Below is a small trained network, with its code and all its weights. Each question gives an input and a target symbol and asks what happens when units are switched off, that is, made to give their printed mean instead of their output.

import numpy as np


def w(rows, s, z=0):
    codes = np.array(rows[::2]) - 128.0
    scale = np.full(codes.shape[1], s)
    scale[-1] = z or s
    return codes * scale


def f(y):
    return y / 2 * (1 + np.tanh(0.7978845608 * (y + 0.044715 * y**3)))


def softmax(a):
    e = np.exp(a - a.max(-1, keepdims=True))
    return e / e.sum(-1, keepdims=True)


def log_softmax(a):
    a = a - a.max(-1, keepdims=True)
    return a - np.log(np.exp(a).sum(-1, keepdims=True))


def net(x, mask):
    ids = ['ΔΘΠΩαβγεηλμξστ'.index(c) for c in x.split()]
    T = len(ids)
    res = E[ids] + P[:T]
    r = res
    for j in range(2):
        rows = slice(3 * j, 3 * j + 3)
        q, k, v = (r @ M[0][rows].T for M in (Q, K, V))
        z = softmax(np.where(np.tri(T) > 0, q @ k.T / 3**0.5, -1e9)) @ v
        o = O[0][rows]
        res = res + np.where(mask[j], z, o[:, -1]) @ o[:, :-1]
    y = f(res @ A[0][:, :-1].T + A[0][:, -1])
    res = res + np.where(mask[2:14], y, B[0][:, -1]) @ B[0][:, :-1]
    return log_softmax(res[-1] @ U[:, :-1].T + U[:, -1])


Q, K, V, O, A, B = {}, {}, {}, {}, {}, {}
E = w([
[71,254,71],'Δ',
[120,92,167],'Θ',
[132,101,100],'Π',
[160,107,170],'Ω',
[137,74,123],'α',
[139,145,115],'β',
[158,115,41],'γ',
[131,79,86],'ε',
[126,159,154],'η',
[150,150,227],'λ',
[131,93,106],'μ',
[130,89,116],'ξ',
[134,133,159],'σ',
[124,105,100],'τ',
],0.012)
P = w([
[198,248,98],'0',
[188,80,58],'1',
[194,102,145],'2',
[65,153,102],'3',
[170,106,58],'4',
[176,133,152],'5',
[73,151,108],'6',
[165,119,61],'7',
[170,146,155],'8',
[79,136,108],'9',
[164,124,58],'10',
],0.016)
Q[0] = w([
[125,237,158],'head 0',
[128,138,108],'head 0',
[200,181,93],'head 0',
[253,174,60],'head 1',
[170,167,190],'head 1',
[174,179,66],'head 1',
],0.011)
K[0] = w([
[88,92,87],'head 0',
[194,89,129],'head 0',
[64,103,67],'head 0',
[200,245,128],'head 1',
[111,128,187],'head 1',
[172,215,142],'head 1',
],0.012)
V[0] = w([
[115,126,180],'head 0',
[196,80,127],'head 0',
[82,77,90],'head 0',
[106,194,228],'head 1',
[246,101,148],'head 1',
[134,104,154],'head 1',
],0.012)
O[0] = w([
[151,40,168,54],'head 0',
[77,199,134,175],'head 0',
[251,27,108,62],'head 0',
[254,2,101,170],'head 1',
[194,242,185,255],'head 1',
[170,158,131,61],'head 1',
],0.0045,0.0058)
A[0] = w([
[245,119,146,36],'neuron 0',
[132,127,229,156],'neuron 1',
[74,177,83,122],'neuron 2',
[101,190,142,251],'neuron 3',
[187,176,214,1],'neuron 4',
[168,254,175,30],'neuron 5',
[240,163,89,118],'neuron 6',
[125,24,81,86],'neuron 7',
[141,63,222,214],'neuron 8',
[72,57,74,206],'neuron 9',
[119,97,213,197],'neuron 10',
[168,176,62,188],'neuron 11',
],0.0096,0.004)
B[0] = w([
[127,72,150,192],'neuron 0',
[149,122,104,155],'neuron 1',
[154,73,161,190],'neuron 2',
[156,159,119,236],'neuron 3',
[64,111,109,164],'neuron 4',
[70,79,116,226],'neuron 5',
[82,57,145,254],'neuron 6',
[83,82,112,141],'neuron 7',
[125,140,2,148],'neuron 8',
[27,207,153,150],'neuron 9',
[82,186,53,142],'neuron 10',
[99,144,206,242],'neuron 11',
],0.0092,0.0072)
U = w([
[108,195,254,178],'Δ',
[143,235,30,243],'Θ',
[193,138,161,139],'Π',
[150,101,93,78],'Ω',
[195,146,107,158],'α',
[174,64,168,74],'β',
[197,105,250,43],'γ',
[176,128,122,107],'ε',
[143,101,138,52],'η',
[85,97,17,1],'λ',
[184,136,144,111],'μ',
[200,150,123,154],'ξ',
[149,113,112,126],'σ',
[191,140,148,124],'τ',
],0.011,0.0038)

Each question gives the input, a string of symbols that net reads in full, and the target symbol t.
The units are the heads (3 rows each of Q, K, V and O) and the neurons (one row each of A and B). Each row of codes is followed by its name. A weight is (code - 128) times the scale printed after its matrix; where a second scale follows, it is the last column's (O, A, B and U).
mask holds one flag per unit, heads first, then neurons. A switched-off unit (its flag False) gives its mean, the last column of its rows in O or B, instead of its output. The means were averaged over made-up inputs and are rounded, as every weight is.
A unit's drop is (log p(t) with every unit on - log p(t) with that unit switched off) / (log p(t) with every unit on - log p(t) with every unit switched off).
The circuit of an input: a set's keep is (log p(t) with only the set's units on - log p(t) with every unit switched off) / (log p(t) with every unit on - log p(t) with every unit switched off). Starting from the 12 units with the biggest drops (on a tie, the unit counted first), units are removed one at a time, each time the one whose removal leaves the highest keep (on an exact tie, the one counted first), for as long as the keep stays at least 0.8.
circuit, biggest first: the units of the circuit, biggest drop first
k most important neurons: the k neurons with the biggest drops, biggest first
heads that matter: for each layer, one digit per head in row order, 1 if its drop is at least 0.15 and else 0, layers parted by /
drop of u: that unit's drop, to one decimal
input λ Δ λ μ, target Δ: circuit, biggest first : [neuron 9; neuron 8; head 0]
input γ ξ τ λ λ λ λ Δ, target Δ: circuit, biggest first : [neuron 11; head 1]
input σ ε η λ α ξ μ, target Δ: heads that matter : 01
input Δ Π λ Θ μ, target λ: circuit, biggest first : [head 1; neuron 7]
input λ η β, target β: circuit, biggest first : [head 1; neuron 6]
input γ η Θ Π μ ξ μ Δ, target Δ: heads that matter : 01
input Ω γ Θ α, target Δ: circuit, biggest first : [head 1]
input λ σ ε Π Δ σ Π ε, target β: circuit, biggest first : [head 1; neuron 6; neuron 0]
input α Π Θ Δ Δ Ω γ, target Δ: 3 most important neurons : [neuron 9; neuron 8; neuron 2]
input Ω Θ μ γ α λ Ω τ λ ξ, target Δ: circuit, biggest first : [head 1; neuron 8]
input η Ω Δ γ Θ λ Θ β τ α, target Δ: circuit, biggest first : [head 1; neuron 9]
input γ λ ε γ Δ Δ ξ β Π τ, target Δ: circuit, biggest first : [neuron 9; head 1]
input γ γ σ γ, target Δ: 2 most important neurons : [neuron 2; neuron 11]
input λ γ λ λ λ σ ε, target Δ: circuit, biggest first : [head 1; neuron 8]
input Δ Π γ σ μ μ ε α, target λ: 2 most important neurons : [neuron 7; neuron 9]
input η α α μ λ λ, target λ: most important neuron : [neuron 8]
input Δ Θ α ε, target Δ: drop of neuron 10 : 0.1
input λ γ λ Θ ε α Π η, target β: drop of head 0 : 0.2
input Δ μ γ λ ξ λ σ σ Ω γ Π, target λ: drop of neuron 9 : 0.3
